Here is a tiny trained network, its code and every weight. The questions are about switching its units off for an input and a class, where a switched-off unit gives its printed mean instead of its output.

import numpy as np


def w(rows, s, z=0):
    codes = np.array(rows[::2]) - 128.0
    scale = np.full(codes.shape[1], s)
    scale[-1] = z or s
    return codes * scale


def norm(h):
    return h / np.sqrt((h * h).mean(-1, keepdims=True) + 1e-5)


def f(y):
    return y / 2 * (1 + np.tanh(0.7978845608 * (y + 0.044715 * y**3)))


def log_softmax(a):
    a = a - a.max(-1, keepdims=True)
    return a - np.log(np.exp(a).sum(-1, keepdims=True))


def net(x, mask):
    res = np.array(x, float).reshape(1, 7) / 4 @ E
    u = 0
    for l in range(3):
        y = f(norm(res) @ A[l][:, :-1].T + A[l][:, -1])
        res = res + np.where(mask[u : u + 9], y, B[l][:, -1]) @ B[l][:, :-1]
        u += 9
    return log_softmax(norm(res)[-1] @ U[:, :-1].T + U[:, -1])


A, B = {}, {}
E = w([
[177,116,139,112,127,93,146,88,176,254,149,112],'x0',
[77,109,91,193,144,102,204,106,176,138,120,128],'x1',
[102,87,93,180,113,89,74,129,112,87,165,233],'x2',
[183,173,117,213,204,182,63,57,144,164,190,105],'x3',
[96,66,181,164,69,78,162,136,178,81,166,15],'x4',
[84,206,200,140,145,135,175,159,158,106,98,207],'x5',
[93,119,120,178,222,143,85,122,215,131,111,169],'x6',
],0.0065)
A[0] = w([
[146,196,139,52,155,127,133,136,176,164,49,211,107],'0.n1',
[74,175,124,134,66,142,178,195,91,101,162,158,23],'0.n2',
[49,97,139,145,84,115,110,167,169,112,121,208,2],'0.n3',
[84,58,101,109,128,120,124,91,161,113,44,150,152],'0.n4',
[143,57,142,112,107,107,94,119,175,116,108,151,197],'0.n5',
[120,90,180,80,2,94,224,185,41,103,104,96,140],'0.n6',
[98,150,69,160,128,172,62,105,153,146,168,155,120],'0.n7',
[85,112,163,89,79,39,159,123,49,59,82,109,82],'0.n8',
[151,199,146,25,158,184,130,123,162,214,109,199,6],'0.n9',
],0.0069,0.0021)
B[0] = w([
[76,155,91,189,133,42,78,245,150,175,95,128,189],'0.n1',
[149,165,105,132,53,110,141,180,189,100,105,83,161],'0.n2',
[150,82,95,187,176,127,98,78,146,93,175,131,167],'0.n3',
[221,114,115,196,80,100,132,174,81,31,100,87,163],'0.n4',
[159,80,85,134,65,95,252,120,153,130,101,112,163],'0.n5',
[228,161,114,137,69,105,142,129,183,96,27,46,255],'0.n6',
[174,161,194,122,50,108,205,155,123,147,108,127,170],'0.n7',
[115,255,20,136,44,134,144,105,188,151,69,208,199],'0.n8',
[110,144,157,120,132,102,148,217,131,178,115,69,195],'0.n9',
],0.0066,0.0075)
A[1] = w([
[201,206,148,116,156,140,154,53,106,81,81,116,89],'1.n1',
[88,101,105,123,99,137,162,120,210,161,60,83,121],'1.n2',
[28,164,163,69,132,98,112,156,155,16,158,30,92],'1.n3',
[110,72,136,135,166,103,146,129,117,131,148,105,34],'1.n4',
[131,206,85,111,135,122,174,139,82,177,142,198,3],'1.n5',
[178,128,159,130,171,114,175,83,167,146,149,9,117],'1.n6',
[168,77,125,85,170,134,114,167,143,2,98,66,113],'1.n7',
[189,142,108,55,121,156,102,124,44,120,119,192,69],'1.n8',
[108,135,128,190,112,131,134,153,80,68,138,190,115],'1.n9',
],0.0071,0.0018)
B[1] = w([
[148,13,90,215,115,176,120,194,2,131,127,151,181],'1.n1',
[217,182,161,77,91,177,73,171,105,68,140,112,243],'1.n2',
[173,197,147,133,125,226,35,103,68,214,38,113,164],'1.n3',
[112,94,60,95,76,181,149,234,130,225,180,111,126],'1.n4',
[168,176,122,40,157,184,99,170,147,109,193,100,152],'1.n5',
[189,133,80,147,33,90,122,100,229,128,196,183,255],'1.n6',
[72,191,143,204,144,100,158,231,85,161,87,126,195],'1.n7',
[207,109,168,142,77,247,111,68,76,126,90,143,144],'1.n8',
[83,89,107,89,116,88,97,140,196,66,86,201,169],'1.n9',
],0.0069,0.0055)
A[2] = w([
[178,138,121,165,134,110,114,112,102,244,221,25,118],'2.n1',
[145,179,130,72,135,137,57,169,70,152,24,231,89],'2.n2',
[133,146,105,101,83,240,204,174,48,140,166,135,100],'2.n3',
[122,67,129,79,130,140,140,84,118,123,88,188,16],'2.n4',
[130,75,153,124,109,126,159,1,163,199,215,89,49],'2.n5',
[40,69,148,172,149,120,174,165,95,57,118,200,92],'2.n6',
[75,140,131,137,131,193,91,178,83,243,54,108,37],'2.n7',
[97,159,162,71,251,148,90,211,85,161,129,81,84],'2.n8',
[105,161,201,166,204,145,138,189,139,110,36,127,1],'2.n9',
],0.0071,0.0021)
B[2] = w([
[67,109,142,64,104,87,192,160,212,106,137,168,255],'2.n1',
[164,168,124,70,135,160,185,104,138,157,160,83,231],'2.n2',
[113,62,169,203,132,106,95,102,90,117,127,143,158],'2.n3',
[177,84,154,31,135,162,83,155,106,84,176,137,112],'2.n4',
[161,2,119,63,108,213,55,82,202,119,182,236,190],'2.n5',
[49,70,92,135,193,82,133,101,153,110,107,140,165],'2.n6',
[66,110,178,106,162,147,141,116,64,122,161,125,184],'2.n7',
[32,130,203,97,173,129,157,180,73,190,178,121,186],'2.n8',
[129,140,179,136,125,95,150,88,86,166,172,118,179],'2.n9',
],0.0095,0.0061)
U = w([
[18,64,98,186,202,11,118,107,139,63,77,164,25],'0',
[67,184,208,76,193,144,149,179,83,218,168,116,143],'1',
[157,2,125,85,89,193,63,44,224,108,217,192,92],'2',
[199,144,160,152,92,242,71,54,20,127,79,95,44],'3',
[183,177,86,125,15,60,167,178,222,109,37,101,253],'4',
],0.0091,0.0028)

Each question gives the input, the list of numbers given to net, and the class t.
The units are the neurons (one row each of A and B). Each row of codes is followed by its name. A weight is (code - 128) times the scale printed after its matrix; where a second scale follows, it is the last column's (A, B and U).
mask holds one flag per neuron, layer by layer. A switched-off neuron (its flag False) gives its mean, the last column of its row in B, instead of its output. The means were averaged over made-up inputs and are rounded, as every weight is.
A unit's drop is (log p(t) with every unit on - log p(t) with that unit switched off) / (log p(t) with every unit on - log p(t) with every unit switched off).
The circuit of an input: a set's keep is (log p(t) with only the set's units on - log p(t) with every unit switched off) / (log p(t) with every unit on - log p(t) with every unit switched off). Starting from the 12 units with the biggest drops (on a tie, the unit counted first), units are removed one at a time, each time the one whose removal leaves the highest keep (on an exact tie, the one counted first), for as long as the keep stays at least 0.8.
units of the circuit, in order: the units of the circuit, biggest drop first
top k neurons: the k neurons with the biggest drops, biggest first
top k neurons in layer l: the k neurons of layer l with the biggest drops, biggest first
drop of u: that unit's drop, to one decimal
input [-4,-5,3,7,7,7,1], class 1: top neuron in layer 0 => 0.n6
input [4,7,4,7,-3,1,4], class 2: units of the circuit, in order => 0.n6, 1.n7
input [-1,1,1,-1,-5,5,8], class 0: top 3 neurons in layer 1 => 1.n3, 1.n2, 1.n9
input [-8,5,4,5,-8,-2,0], class 2: top 2 neurons in layer 2 => 2.n6, 2.n4
input [-1,-7,3,5,3,-1,0], class 2: top 2 neurons in layer 0 => 0.n6, 0.n8
input [5,-4,-5,-1,-2,4,-4], class 1: top 3 neurons in layer 0 => 0.n1, 0.n9, 0.n5
input [-3,8,-1,8,-7,-3,-5], class 3: top 2 neurons => 1.n1, 0.n1
input [-4,1,-5,1,-5,-7,-2], class 3: top 2 neurons => 1.n8, 0.n1
input [2,6,4,-6,-5,-7,1], class 0: top 4 neurons => 0.n4, 0.n6, 1.n6, 2.n6
input [-1,1,-6,4,-5,-4,6], class 1: top 2 neurons => 0.n6, 0.n5
input [7,-2,-3,3,-3,1,-4], class 1: top 2 neurons => 0.n6, 0.n9
input [-6,8,-5,-2,-7,-5,8], class 0: top 2 neurons => 0.n4, 2.n6
input [0,-1,3,2,3,0,4], class 2: top 3 neurons => 0.n6, 0.n1, 0.n8
input [1,7,6,-8,4,8,6], class 0: units of the circuit, in order => 2.n6
input [2,7,1,4,5,5,-5], class 2: top 2 neurons in layer 1 => 1.n7, 1.n6
input [-8,-2,-8,1,2,-5,-3], class 3: top 2 neurons => 1.n1, 1.n3
input [-3,1,-8,6,-2,-8,7], class 2: top 2 neurons => 0.n6, 2.n5
input [5,-8,3,-7,-6,-8,-8], class 3: top 2 neurons in layer 1 => 1.n8, 1.n6
input [-6,8,0,1,1,-7,6], class 0: top 2 neurons => 0.n6, 2.n6
input [-4,-3,-2,3,-4,-6,3], class 3: top neuron => 1.n8
input [2,7,-4,4,5,-4,1], class 2: drop of 2.n5 => 0.1
input [3,2,-7,-3,-8,-7,2], class 1: drop of 1.n8 => 0.0
input [5,-8,-7,7,3,8,7], class 1: drop of 0.n6 => 0.4
input [-2,-8,2,-7,-7,-2,7], class 1: drop of 2.n2 => 0.1
